Here is a tiny trained network, its code and every weight. The questions are about switching its units off for an input and a class, where a switched-off unit gives its printed mean instead of its output.

import numpy as np


def w(rows, s, z=0):
    codes = np.array(rows[::2]) - 128.0
    scale = np.full(codes.shape[1], s)
    scale[-1] = z or s
    return codes * scale


def f(y):
    return np.maximum(y, 0)


def log_softmax(a):
    a = a - a.max(-1, keepdims=True)
    return a - np.log(np.exp(a).sum(-1, keepdims=True))


def net(x, mask):
    res = np.array(x, float).reshape(1, 4) / 4 @ E
    y = f(res @ A[0][:, :-1].T + A[0][:, -1])
    res = res + np.where(mask, y, B[0][:, -1]) @ B[0][:, :-1]
    return log_softmax(res[-1] @ U[:, :-1].T + U[:, -1])


A, B = {}, {}
E = w([
[114,84,111,169,119,139,237,187,192],'x0',
[10,140,151,91,100,191,167,59,77],'x1',
[237,176,46,100,66,157,145,30,112],'x2',
[117,152,142,165,128,95,154,117,104],'x3',
],0.013)
A[0] = w([
[196,126,106,127,129,123,144,84,136,102],'neuron 1',
[46,131,112,83,112,189,165,58,102,20],'neuron 2',
[79,98,123,130,134,113,174,229,162,138],'neuron 3',
[135,113,114,138,115,170,251,141,176,39],'neuron 4',
[131,117,108,112,127,134,143,38,113,12],'neuron 5',
[18,117,124,97,123,192,181,71,118,1],'neuron 6',
[51,124,164,136,145,101,53,199,106,244],'neuron 7',
],0.018,0.0037)
B[0] = w([
[60,103,73,57,126,78,109,97,99,202],'neuron 1',
[110,141,221,197,148,242,191,171,152,239],'neuron 2',
[144,160,239,231,133,223,173,182,158,251],'neuron 3',
[131,115,58,72,137,2,76,123,95,234],'neuron 4',
[120,158,204,162,147,246,109,110,126,187],'neuron 5',
[169,124,35,56,126,28,40,71,102,251],'neuron 6',
[157,114,7,43,102,39,111,84,111,251],'neuron 7',
],0.0085,0.022)
U = w([
[217,113,29,118,150,54,97,155,140,249],'0',
[185,142,44,85,120,106,73,93,93,110],'1',
[152,162,219,250,156,254,203,196,196,4],'2',
],0.0068,0.002)

Each question gives the input, the list of numbers given to net, and the class t.
The units are the neurons (one row each of A and B). Each row of codes is followed by its name. A weight is (code - 128) times the scale printed after its matrix; where a second scale follows, it is the last column's (A, B and U).
mask holds one flag per neuron, in row order. A switched-off neuron (its flag False) gives its mean, the last column of its row in B, instead of its output. The means were averaged over made-up inputs and are rounded, as every weight is.
A unit's drop is (log p(t) with every unit on - log p(t) with that unit switched off) / (log p(t) with every unit on - log p(t) with every unit switched off).
The circuit of an input: a set's keep is (log p(t) with only the set's units on - log p(t) with every unit switched off) / (log p(t) with every unit on - log p(t) with every unit switched off). Starting from all 7 units, units are removed one at a time, each time the one whose removal leaves the highest keep (on an exact tie, the one counted first), for as long as the keep stays at least 0.8.
units of the circuit, in order: the units of the circuit, biggest drop first
k most important neurons: the k neurons with the biggest drops, biggest first
drop when u is switched off: that unit's drop, to one decimal
input [-5,4,8,-3], class 2: 2 most important neurons	(neuron 2; neuron 5)
input [8,8,-1,2], class 0: units of the circuit, in order	(neuron 4)
input [-6,2,2,-4], class 2: units of the circuit, in order	(neuron 7; neuron 4)
input [1,0,-4,-3], class 2: 4 most important neurons	(neuron 6; neuron 3; neuron 4; neuron 1)
input [8,-6,0,-8], class 2: 3 most important neurons	(neuron 3; neuron 6; neuron 7)
input [8,7,-8,7], class 0: 3 most important neurons	(neuron 6; neuron 7; neuron 4)
input [-1,6,7,1], class 2: 2 most important neurons	(neuron 2; neuron 5)
input [5,8,-5,4], class 0: drop when neuron 5 is switched off	0.2
input [-6,6,8,-8], class 2: 2 most important neurons	(neuron 2; neuron 5)
input [4,-8,-6,-2], class 2: drop when neuron 3 is switched off	2.4
input [-6,6,6,-3], class 2: drop when neuron 2 is switched off	0.8
input [7,-3,-5,-8], class 2: drop when neuron 3 is switched off	4.5
